Below is a small trained network, with its code and all its weights. Each question gives an input and a target symbol and asks what happens when units are switched off, that is, made to give their printed mean instead of their output.

import numpy as np


def w(rows, s, z=0):
    codes = np.array(rows[::2]) - 128.0
    scale = np.full(codes.shape[1], s)
    scale[-1] = z or s
    return codes * scale


def f(y):
    return np.maximum(y, 0)


def softmax(a):
    e = np.exp(a - a.max(-1, keepdims=True))
    return e / e.sum(-1, keepdims=True)


def log_softmax(a):
    a = a - a.max(-1, keepdims=True)
    return a - np.log(np.exp(a).sum(-1, keepdims=True))


def net(x, mask):
    ids = ['αβεζθμπψ'.index(c) for c in x.split()]
    T = len(ids)
    res = E[ids] + P[:T]
    u = 0
    for l in range(2):
        q, k, v = (res @ M[l].T for M in (Q, K, V))
        z = softmax(np.where(np.tri(T) > 0, q @ k.T / 2**0.5, -1e9)) @ v
        res = res + np.where(mask[u], z, O[l][:, -1]) @ O[l][:, :-1]
        u += 1
        y = f(res @ A[l][:, :-1].T + A[l][:, -1])
        res = res + np.where(mask[u : u + 12], y, B[l][:, -1]) @ B[l][:, :-1]
        u += 12
    return log_softmax(res[-1] @ U[:, :-1].T + U[:, -1])


Q, K, V, O, A, B = {}, {}, {}, {}, {}, {}
E = w([
[116,129,83],'α',
[102,120,56],'β',
[124,86,65],'ε',
[86,3,207],'ζ',
[119,97,69],'θ',
[186,100,139],'μ',
[156,142,67],'π',
[204,90,163],'ψ',
],0.017)
P = w([
[254,86,150],'0',
[107,161,183],'1',
[166,70,34],'2',
[86,142,194],'3',
[147,84,33],'4',
[82,136,206],'5',
[137,97,34],'6',
[80,131,217],'7',
[127,105,33],'8',
[75,124,230],'9',
[127,123,43],'10',
[69,115,241],'11',
],0.0083)
Q[0] = w([
[254,208,89],'L0H1',
[147,47,16],'L0H1',
],0.0076)
K[0] = w([
[183,225,39],'L0H1',
[154,255,46],'L0H1',
],0.0073)
V[0] = w([
[48,56,112],'L0H1',
[230,193,2],'L0H1',
],0.0056)
O[0] = w([
[171,161,68,254],'L0H1',
[123,71,254,253],'L0H1',
],0.009,0.0022)
A[0] = w([
[212,128,53,73],'L0N1',
[128,176,77,67],'L0N2',
[133,183,27,64],'L0N3',
[130,152,233,254],'L0N4',
[99,98,83,138],'L0N5',
[108,118,53,137],'L0N6',
[143,24,139,147],'L0N7',
[68,165,1,221],'L0N8',
[75,80,216,135],'L0N9',
[44,49,84,133],'L0N10',
[134,35,159,141],'L0N11',
[45,206,254,209],'L0N12',
],0.0087,0.0049)
B[0] = w([
[105,77,209,154],'L0N1',
[100,51,196,135],'L0N2',
[164,113,194,157],'L0N3',
[159,12,131,167],'L0N4',
[114,182,117,181],'L0N5',
[132,171,117,190],'L0N6',
[158,171,172,194],'L0N7',
[93,147,100,254],'L0N8',
[189,138,242,149],'L0N9',
[136,166,152,212],'L0N10',
[153,234,186,177],'L0N11',
[87,2,143,152],'L0N12',
],0.0082,0.0085)
Q[1] = w([
[62,229,2],'L1H1',
[79,125,94],'L1H1',
],0.0084)
K[1] = w([
[142,3,154],'L1H1',
[139,95,136],'L1H1',
],0.0056)
V[1] = w([
[175,187,139],'L1H1',
[161,2,27],'L1H1',
],0.0084)
O[1] = w([
[78,243,247,203],'L1H1',
[54,253,217,3],'L1H1',
],0.005,0.0027)
A[1] = w([
[168,209,100,255],'L1N1',
[147,57,140,117],'L1N2',
[127,155,161,155],'L1N3',
[133,123,85,115],'L1N4',
[123,132,80,197],'L1N5',
[9,112,155,212],'L1N6',
[124,56,163,68],'L1N7',
[79,157,103,159],'L1N8',
[125,115,147,224],'L1N9',
[195,99,129,109],'L1N10',
[152,57,169,142],'L1N11',
[221,84,129,98],'L1N12',
],0.015,0.0053)
B[1] = w([
[156,206,126,255],'L1N1',
[56,166,95,200],'L1N2',
[107,88,231,163],'L1N3',
[52,208,193,147],'L1N4',
[227,160,111,198],'L1N5',
[140,36,96,235],'L1N6',
[62,155,96,195],'L1N7',
[146,77,90,211],'L1N8',
[242,104,154,201],'L1N9',
[210,162,51,194],'L1N10',
[2,188,128,240],'L1N11',
[154,133,105,220],'L1N12',
],0.0069,0.0075)
U = w([
[66,193,139,2],'α',
[52,192,148,30],'β',
[147,204,14,142],'ε',
[29,115,110,65],'ζ',
[55,128,133,245],'θ',
[119,107,212,172],'μ',
[191,200,216,189],'π',
[203,7,104,125],'ψ',
],0.011,0.0058)

Each question gives the input, a string of symbols that net reads in full, and the target symbol t.
The units are the heads (2 rows each of Q, K, V and O) and the neurons (one row each of A and B). Each row of codes is followed by its name. A weight is (code - 128) times the scale printed after its matrix; where a second scale follows, it is the last column's (O, A, B and U).
mask holds one flag per unit, layer by layer, with each layer's heads first. A switched-off unit (its flag False) gives its mean, the last column of its rows in O or B, instead of its output. The means were averaged over made-up inputs and are rounded, as every weight is.
A unit's drop is (log p(t) with every unit on - log p(t) with that unit switched off) / (log p(t) with every unit on - log p(t) with every unit switched off).
The circuit of an input: a set's keep is (log p(t) with only the set's units on - log p(t) with every unit switched off) / (log p(t) with every unit on - log p(t) with every unit switched off). Starting from the 12 units with the biggest drops (on a tie, the unit counted first), units are removed one at a time, each time the one whose removal leaves the highest keep (on an exact tie, the one counted first), for as long as the keep stays at least 0.8.
units of the circuit, in order: the units of the circuit, biggest drop first
k most important neurons: the k neurons with the biggest drops, biggest first
k most important neurons of layer l: the k neurons of layer l with the biggest drops, biggest first
drop when u is switched off: that unit's drop, to one decimal
input β ζ ε μ β β θ β β ε β ε, target ε: units of the circuit, in order	(L0H1 L0N1)
input β β β β μ β ζ, target π: 2 most important neurons	(L0N11 L0N7)
input ζ θ β β ψ β ψ ε β ζ π, target π: units of the circuit, in order	(L0H1 L1N6)
input β β β β β μ α β β β, target ψ: 2 most important neurons	(L1N6 L1N11)
input ζ ζ α ζ β ψ, target ε: units of the circuit, in order	(L0H1)
input β β ψ ε μ μ α β β β ε α, target ζ: 2 most important neurons of layer 0	(L0N12 L0N4)
input ζ β ε μ α α α μ β ψ, target ε: 2 most important neurons	(L0N4 L1N10)
input ψ β μ α α β π θ ψ μ, target β: 2 most important neurons	(L1N11 L0N4)
input β α α ε, target π: 2 most important neurons	(L0N12 L0N11)
input θ β μ β θ μ ζ, target π: 2 most important neurons	(L0N11 L0N7)
input θ μ β μ β α π, target π: 2 most important neurons of layer 0	(L0N4 L0N12)
input θ α α β α α ψ α μ θ, target μ: 2 most important neurons of layer 0	(L0N9 L0N11)
input θ θ α π θ ε β β β ζ, target ε: drop when L0H1 is switched off	2.0
input β μ β θ α α β α, target ζ: drop when L0N12 is switched off	0.4
input μ β ζ β θ α, target ε: drop when L1N3 is switched off	0.1
input ψ θ β, target π: drop when L0H1 is switched off	0.3
input β ε β π, target θ: most important neuron	(L1N11)
